Below are the code and all the weights of a small trained network. Each question names an input and a class and asks about switching units off, where a switched-off unit gives its printed mean instead of its output.

import numpy as np


def w(rows, s, z=0):
    codes = np.array(rows[::2]) - 128.0
    scale = np.full(codes.shape[1], s)
    scale[-1] = z or s
    return codes * scale


def norm(h):
    return h / np.sqrt((h * h).mean(-1, keepdims=True) + 1e-5)


def f(y):
    return np.maximum(y, 0)


def log_softmax(a):
    a = a - a.max(-1, keepdims=True)
    return a - np.log(np.exp(a).sum(-1, keepdims=True))


def net(x, mask):
    res = np.array(x, float).reshape(1, 6) / 4 @ E
    u = 0
    for l in range(2):
        y = f(norm(res) @ A[l][:, :-1].T + A[l][:, -1])
        res = res + np.where(mask[u : u + 11], y, B[l][:, -1]) @ B[l][:, :-1]
        u += 11
    return log_softmax(norm(res)[-1] @ U[:, :-1].T + U[:, -1])


A, B = {}, {}
E = w([
[127,128,128],'x0',
[6,195,129],'x1',
[79,52,90],'x2',
[128,124,134],'x3',
[161,165,34],'x4',
[129,129,130],'x5',
],0.0014)
A[0] = w([
[87,142,109,62],'L0N0',
[213,88,123,183],'L0N1',
[224,87,124,145],'L0N2',
[85,178,101,58],'L0N3',
[170,195,189,5],'L0N4',
[147,165,84,121],'L0N5',
[93,193,106,88],'L0N6',
[76,43,79,188],'L0N7',
[85,75,255,62],'L0N8',
[128,76,243,97],'L0N9',
[66,2,82,50],'L0N10',
],0.0037,0.0016)
B[0] = w([
[116,115,157,146],'L0N0',
[67,121,147,254],'L0N1',
[65,117,153,247],'L0N2',
[93,84,169,169],'L0N3',
[170,194,162,167],'L0N4',
[106,114,108,182],'L0N5',
[102,96,146,187],'L0N6',
[159,197,166,218],'L0N7',
[146,148,2,210],'L0N8',
[122,149,31,213],'L0N9',
[201,240,185,192],'L0N10',
],0.0045,0.0019)
A[1] = w([
[164,9,165,117],'L1N0',
[143,138,34,100],'L1N1',
[142,144,21,93],'L1N2',
[116,126,255,103],'L1N3',
[55,169,140,249],'L1N4',
[40,163,135,247],'L1N5',
[235,52,134,196],'L1N6',
[87,84,121,119],'L1N7',
[143,142,35,100],'L1N8',
[220,75,152,191],'L1N9',
[178,202,195,83],'L1N10',
],0.0026,0.0018)
B[1] = w([
[23,126,193,147],'L1N0',
[121,101,74,161],'L1N1',
[119,66,40,166],'L1N2',
[147,81,28,165],'L1N3',
[234,34,140,252],'L1N4',
[226,41,141,251],'L1N5',
[13,201,125,160],'L1N6',
[155,100,172,141],'L1N7',
[119,85,57,162],'L1N8',
[5,209,127,159],'L1N9',
[222,121,158,174],'L1N10',
],0.002,0.0027)
U = w([
[143,107,121,253],'0',
[117,134,20,91],'1',
[182,216,183,97],'2',
[1,105,186,80],'3',
[166,94,131,120],'4',
[154,104,133,104],'5',
],0.0082,0.0039)

Each question gives the input, the list of numbers given to net, and the class t.
The units are the neurons (one row each of A and B). Each row of codes is followed by its name. A weight is (code - 128) times the scale printed after its matrix; where a second scale follows, it is the last column's (A, B and U).
mask holds one flag per neuron, layer by layer. A switched-off neuron (its flag False) gives its mean, the last column of its row in B, instead of its output. The means were averaged over made-up inputs and are rounded, as every weight is.
A unit's drop is (log p(t) with every unit on - log p(t) with that unit switched off) / (log p(t) with every unit on - log p(t) with every unit switched off).
The circuit of an input: a set's keep is (log p(t) with only the set's units on - log p(t) with every unit switched off) / (log p(t) with every unit on - log p(t) with every unit switched off). Starting from the 12 units with the biggest drops (on a tie, the unit counted first), units are removed one at a time, each time the one whose removal leaves the highest keep (on an exact tie, the one counted first), for as long as the keep stays at least 0.8.
units of the circuit, in order: the units of the circuit, biggest drop first
most important unit: the unit with the biggest drop
k most important neurons: the k neurons with the biggest drops, biggest first
k most important neurons of layer l: the k neurons of layer l with the biggest drops, biggest first
drop of u: that unit's drop, to one decimal
input [2,-5,2,-2,-8,3], class 1: units of the circuit, in order : [L0N8 L0N9]
input [-2,4,7,-3,5,4], class 2: most important neuron : [L0N10]
input [-3,-3,6,-3,-7,-4], class 1: units of the circuit, in order : [L0N8 L0N9]
input [-7,-6,0,6,-7,1], class 1: 2 most important neurons : [L0N9 L0N8]
input [6,-5,8,7,-8,5], class 1: 3 most important neurons : [L0N8 L0N9 L0N10]
input [8,4,-3,0,-3,-6], class 4: 2 most important neurons of layer 1 : [L1N5 L1N4]
input [-5,-5,-2,0,4,4], class 3: 2 most important neurons : [L0N10 L0N7]
input [4,-7,1,-4,6,5], class 3: 3 most important neurons of layer 0 : [L0N8 L0N9 L0N2]
input [3,6,8,2,-8,-5], class 1: 4 most important neurons : [L0N8 L0N9 L0N2 L0N1]
input [-4,-6,6,4,-7,4], class 1: 3 most important neurons : [L0N8 L0N9 L0N10]
input [7,-8,5,-6,4,-2], class 3: drop of L0N2 : 0.1
input [-1,-8,0,2,-6,7], class 3: drop of L0N2 : 0.1
input [6,-7,4,4,-4,-1], class 3: drop of L1N4 : 0.0
input [3,-6,0,0,-3,-5], class 3: most important unit : L1N0
